Here is a tiny trained network, its code and every weight. The questions are about switching its units off for an input and a target symbol, where a switched-off unit gives its printed mean instead of its output.

import numpy as np


def w(rows, s, z=0):
    codes = np.array(rows[::2]) - 128.0
    scale = np.full(codes.shape[1], s)
    scale[-1] = z or s
    return codes * scale


def norm(h):
    return h / np.sqrt((h * h).mean(-1, keepdims=True) + 1e-5)


def f(y):
    return np.maximum(y, 0)


def softmax(a):
    e = np.exp(a - a.max(-1, keepdims=True))
    return e / e.sum(-1, keepdims=True)


def log_softmax(a):
    a = a - a.max(-1, keepdims=True)
    return a - np.log(np.exp(a).sum(-1, keepdims=True))


def net(x, mask):
    ids = ['αγδεηθμξπστφω'.index(c) for c in x.split()]
    T = len(ids)
    res = E[ids] + P[:T]
    u = 0
    for l in range(2):
        r = norm(res)
        for j in range(3):
            rows = slice(4 * j, 4 * j + 4)
            q, k, v = (r @ M[l][rows].T for M in (Q, K, V))
            z = softmax(np.where(np.tri(T) > 0, q @ k.T / 4**0.5, -1e9)) @ v
            o = O[l][rows]
            res = res + np.where(mask[u + j], z, o[:, -1]) @ o[:, :-1]
        u += 3
        y = f(norm(res) @ A[l][:, :-1].T + A[l][:, -1])
        res = res + np.where(mask[u : u + 8], y, B[l][:, -1]) @ B[l][:, :-1]
        u += 8
    return log_softmax(norm(res)[-1] @ U[:, :-1].T + U[:, -1])


Q, K, V, O, A, B = {}, {}, {}, {}, {}, {}
E = w([
[67,84,184],'α',
[70,225,141],'γ',
[48,103,233],'δ',
[52,216,131],'ε',
[101,217,124],'η',
[75,143,199],'θ',
[66,167,148],'μ',
[75,154,170],'ξ',
[45,156,202],'π',
[60,254,163],'σ',
[85,154,188],'τ',
[40,185,207],'φ',
[74,229,152],'ω',
],0.0061)
P = w([
[157,130,125],'0',
[6,129,116],'1',
[109,161,215],'2',
[10,54,69],'3',
[113,164,220],'4',
[50,43,50],'5',
[116,164,218],'6',
[88,46,62],'7',
[118,169,219],'8',
[110,70,52],'9',
[123,173,217],'10',
[92,133,119],'11',
[127,180,211],'12',
],0.023)
Q[0] = w([
[129,104,71],'0.h0',
[80,62,40],'0.h0',
[44,85,12],'0.h0',
[143,83,191],'0.h0',
[117,151,134],'0.h1',
[70,97,135],'0.h1',
[139,108,126],'0.h1',
[253,190,197],'0.h1',
[111,155,149],'0.h2',
[85,123,56],'0.h2',
[181,144,165],'0.h2',
[114,100,179],'0.h2',
],0.024)
K[0] = w([
[110,160,38],'0.h0',
[47,103,22],'0.h0',
[33,110,2],'0.h0',
[172,106,168],'0.h0',
[180,139,93],'0.h1',
[60,189,63],'0.h1',
[106,109,124],'0.h1',
[208,34,220],'0.h1',
[176,148,63],'0.h2',
[61,52,82],'0.h2',
[182,178,161],'0.h2',
[162,164,108],'0.h2',
],0.017)
V[0] = w([
[126,61,162],'0.h0',
[235,79,164],'0.h0',
[170,121,184],'0.h0',
[77,161,81],'0.h0',
[68,163,122],'0.h1',
[118,180,62],'0.h1',
[38,153,73],'0.h1',
[86,159,71],'0.h1',
[215,114,34],'0.h2',
[10,143,174],'0.h2',
[70,63,96],'0.h2',
[56,125,138],'0.h2',
],0.012)
O[0] = w([
[116,223,103,159],'0.h0',
[229,136,192,59],'0.h0',
[166,118,210,144],'0.h0',
[70,92,41,131],'0.h0',
[128,144,96,254],'0.h1',
[138,83,102,88],'0.h1',
[111,159,40,209],'0.h1',
[144,135,76,134],'0.h1',
[245,218,84,7],'0.h2',
[20,83,190,244],'0.h2',
[164,92,186,112],'0.h2',
[111,102,184,182],'0.h2',
],0.012,0.0039)
A[0] = w([
[114,65,79,64],'0.n0',
[53,92,181,197],'0.n1',
[48,50,99,144],'0.n2',
[97,47,48,128],'0.n3',
[102,151,190,131],'0.n4',
[108,4,166,3],'0.n5',
[91,127,70,177],'0.n6',
[151,164,232,133],'0.n7',
],0.019,0.022)
B[0] = w([
[115,217,11,137],'0.n0',
[36,156,11,254],'0.n1',
[53,116,3,219],'0.n2',
[19,195,118,199],'0.n3',
[76,161,71,175],'0.n4',
[166,254,189,128],'0.n5',
[54,76,110,205],'0.n6',
[51,87,78,212],'0.n7',
],0.016,0.019)
Q[1] = w([
[164,12,113],'1.h0',
[158,217,144],'1.h0',
[154,61,96],'1.h0',
[102,201,225],'1.h0',
[131,218,147],'1.h1',
[172,5,78],'1.h1',
[182,126,173],'1.h1',
[86,173,128],'1.h1',
[186,15,147],'1.h2',
[47,187,157],'1.h2',
[124,226,190],'1.h2',
[139,169,88],'1.h2',
],0.018)
K[1] = w([
[174,69,106],'1.h0',
[126,174,105],'1.h0',
[141,88,109],'1.h0',
[161,168,205],'1.h0',
[202,97,147],'1.h1',
[48,132,82],'1.h1',
[117,79,186],'1.h1',
[151,166,90],'1.h1',
[74,126,190],'1.h2',
[156,81,119],'1.h2',
[253,123,131],'1.h2',
[157,58,73],'1.h2',
],0.023)
V[1] = w([
[141,202,188],'1.h0',
[108,67,64],'1.h0',
[194,110,106],'1.h0',
[136,69,117],'1.h0',
[143,109,90],'1.h1',
[190,58,165],'1.h1',
[119,195,94],'1.h1',
[112,192,89],'1.h1',
[199,83,136],'1.h2',
[149,185,98],'1.h2',
[156,117,179],'1.h2',
[99,132,6],'1.h2',
],0.019)
O[1] = w([
[160,55,114,101],'1.h0',
[121,206,180,169],'1.h0',
[39,103,70,61],'1.h0',
[83,181,152,106],'1.h0',
[171,117,117,131],'1.h1',
[45,148,68,38],'1.h1',
[161,127,198,177],'1.h1',
[188,134,136,184],'1.h1',
[79,73,78,55],'1.h2',
[192,140,85,137],'1.h2',
[89,160,104,63],'1.h2',
[250,127,96,249],'1.h2',
],0.015,0.02)
A[1] = w([
[124,144,201,113],'1.n0',
[200,8,145,123],'1.n1',
[193,97,180,191],'1.n2',
[70,160,77,3],'1.n3',
[129,40,97,45],'1.n4',
[18,123,57,138],'1.n5',
[195,116,207,130],'1.n6',
[95,170,111,138],'1.n7',
],0.016,0.022)
B[1] = w([
[69,119,118,137],'1.n0',
[117,63,76,156],'1.n1',
[93,71,145,191],'1.n2',
[171,5,178,128],'1.n3',
[93,25,155,128],'1.n4',
[67,136,106,252],'1.n5',
[42,118,127,165],'1.n6',
[126,124,94,184],'1.n7',
],0.021,0.016)
U = w([
[21,100,100,62],'α',
[122,111,24,33],'γ',
[130,208,83,68],'δ',
[190,229,130,118],'ε',
[79,2,136,2],'η',
[227,173,59,65],'θ',
[124,91,216,197],'μ',
[167,60,144,208],'ξ',
[218,126,130,205],'π',
[61,122,208,121],'σ',
[183,174,180,214],'τ',
[85,224,197,45],'φ',
[210,58,36,35],'ω',
],0.022,0.007)

Each question gives the input, a string of symbols that net reads in full, and the target symbol t.
The units are the heads (4 rows each of Q, K, V and O) and the neurons (one row each of A and B). Each row of codes is followed by its name. A weight is (code - 128) times the scale printed after its matrix; where a second scale follows, it is the last column's (O, A, B and U).
mask holds one flag per unit, layer by layer, with each layer's heads first. A switched-off unit (its flag False) gives its mean, the last column of its rows in O or B, instead of its output. The means were averaged over made-up inputs and are rounded, as every weight is.
A unit's drop is (log p(t) with every unit on - log p(t) with that unit switched off) / (log p(t) with every unit on - log p(t) with every unit switched off).
The circuit of an input: a set's keep is (log p(t) with only the set's units on - log p(t) with every unit switched off) / (log p(t) with every unit on - log p(t) with every unit switched off). Starting from the 12 units with the biggest drops (on a tie, the unit counted first), units are removed one at a time, each time the one whose removal leaves the highest keep (on an exact tie, the one counted first), for as long as the keep stays at least 0.8.
circuit, biggest first: the units of the circuit, biggest drop first
k most important neurons: the k neurons with the biggest drops, biggest first
heads that matter: for each layer, one digit per head in row order, 1 if its drop is at least 0.15 and else 0, layers parted by /
input θ μ α φ η ξ μ θ α ξ φ ε ξ, target μ: 2 most important neurons	0.n7, 0.n2
input ω θ μ π σ, target θ: circuit, biggest first	0.h2, 0.n1, 1.n5
input φ η θ η γ ω γ α σ, target δ: circuit, biggest first	0.n6, 1.h2, 0.h0
input π δ θ, target φ: 3 most important neurons	0.n2, 0.n1, 0.n4
input ω η τ π π, target θ: 4 most important neurons	0.n3, 0.n7, 0.n4, 0.n1
input γ γ σ π γ, target π: 2 most important neurons	0.n1, 0.n2
input σ τ η ξ σ σ μ, target ε: 2 most important neurons	0.n2, 1.n5
input θ σ π ξ γ θ γ η δ, target μ: heads that matter	100 / 000
input α η δ σ μ δ γ σ π θ θ η ξ, target η: heads that matter	111 / 100
input α μ ξ μ μ θ ε σ π, target η: 2 most important neurons	0.n2, 0.n7
input δ δ σ γ μ ω ξ ξ δ, target σ: heads that matter	111 / 000
input μ ω η ξ θ ξ ξ ω ε θ π, target γ: 3 most important neurons	0.n1, 0.n3, 0.n2
input ε ε η μ η τ τ γ ξ δ θ ξ ε, target τ: heads that matter	001 / 000
input η η θ ξ η γ θ π μ, target ω: heads that matter	001 / 100
input τ φ δ δ ε η η δ π ε μ, target ξ: most important neuron	0.n7
input μ ω θ τ θ σ π τ μ π γ, target γ: 4 most important neurons	0.n3, 0.n1, 0.n2, 0.n4
input ω ξ δ μ θ, target θ: heads that matter	111 / 001
input γ θ σ γ μ θ α η μ η π, target π: heads that matter	001 / 001
input ω σ δ φ ω ω ω α δ, target θ: heads that matter	111 / 001
input ω ε φ, target θ: 4 most important neurons	0.n3, 0.n7, 0.n4, 0.n1
input ε θ ξ δ ξ, target τ: most important neuron	0.n2
input η α η ξ π η π γ π ξ τ γ ε, target ω: 3 most important neurons	0.n1, 0.n2, 0.n3
input ω η ε θ θ τ μ α η α μ, target θ: heads that matter	111 / 011
input θ φ η μ τ α ω, target μ: heads that matter	110 / 000
